Questions about the table below.
1) The last entry, reading row by row?
2) The entry just left of the largest entry?
3) The second entry from the end, reading row by row?
4) The fifth entry, reading row by row?
5) The 1st entry in reading order?
6) The entry in the bottom-left corner?
7) The first entry in the row that holds the smallest entry?
8) The entry just right of 1.03?
[[-0.65, 1.03, -2.03, -1.11, 2.35],
 [2.07, -0.30, -1.03, 1.63, -2.23],
 [-2.03, 2.04, 1.86, 0.76, -1.37]]
1) -1.37
2) -1.11
3) 0.76
4) 2.35
5) -0.65
6) -2.03
7) 2.07
8) -2.03

Read these off the grid that follows.
1) What is the entry just left of the smallest entry?
2) What is the last entry in the row that holds the largest entry?
3) What is the fifth entry from the end, reading row by row?
4) What is the entry in the bottom-left corner?
5) What is the fourth entry from the end, reading row by row?
6) What is the bottom entry of the column that holds the largest entry?
7) What is the top-left entry?
8) What is the entry in the bottom-right corner?
[[-4.83  1.37  1.22  5.61  0.43 -3.81]
 [-0.37  2.51 -1.40  2.84 -3.28 -5.38]]
1) -3.28
2) -3.81
3) 2.51
4) -0.37
5) -1.40
6) 2.84
7) -4.83
8) -5.38

W =
[1.71 2.19 4.94 6.34 4.16 1.57 4.82 2.36 4.06 2.89 1.32 1.71 1.80 5.64
 0.78 2.66]
Find the 3rd-last entry.
5.64
Find the largest entry.
6.34
The 3rd largest entry is 4.94
The last entry is 2.66
Find the 3rd smallest entry.
1.57
Find the 4th entry from the end.
1.80
The entry just left of 2.66 is 0.78

Questions about the grid below.
1) Read off the entry just left of 3.4.
2) Read off the entry just right of the largest entry.
3) Read off the entry just left of 17.3.
4) Read off the entry just right of -12.4.
5) Read off the entry just left of 3.2.
[[-15.7   0.5 -14.0 -12.4   0.5  -3.6  14.5 -19.6  -9.0   4.1   7.3  10.5
   16.4]
 [-13.7  -3.0  -6.7  -2.1  -2.4 -12.8 -10.7   3.4   1.0   3.2 -14.9  -7.2
   -3.8]
 [  2.6 -12.7 -16.5  26.6  10.9   5.0 -20.7  -8.8   6.1  -3.8  13.2  13.2
  -10.3]
 [  5.0  -3.5   0.9  10.7  -6.2 -10.5  19.6 -24.1 -16.2  12.8  -8.6 -11.7
   16.4]
 [ -6.7 -15.1   9.4   0.9   1.3   4.4 -20.9  -4.7 -10.3  -0.8 -23.8 -13.4
   -8.1]
 [-17.5 -16.2 -25.5 -27.1  -3.2   4.8  17.3  13.2  18.3  -1.9  13.6  14.2
   -6.1]]
1) -10.7
2) 10.9
3) 4.8
4) 0.5
5) 1.0

Questions about the row below.
1) Read off the entry just left of 1.96.
2) Read off the entry just left of 3.42.
3) Read off the 3rd entry from the left.
4) Read off the entry just left of the centre entry.
5) Read off the third entry from the right.
6) Read off the entry just right of 1.96.
7) Read off the maximum.
 1.07   2.55   1.83   1.76   1.96  -7.10   3.04   0.97  -6.97  -0.30   3.42
1) 1.76
2) -0.30
3) 1.83
4) 1.96
5) -6.97
6) -7.10
7) 3.42
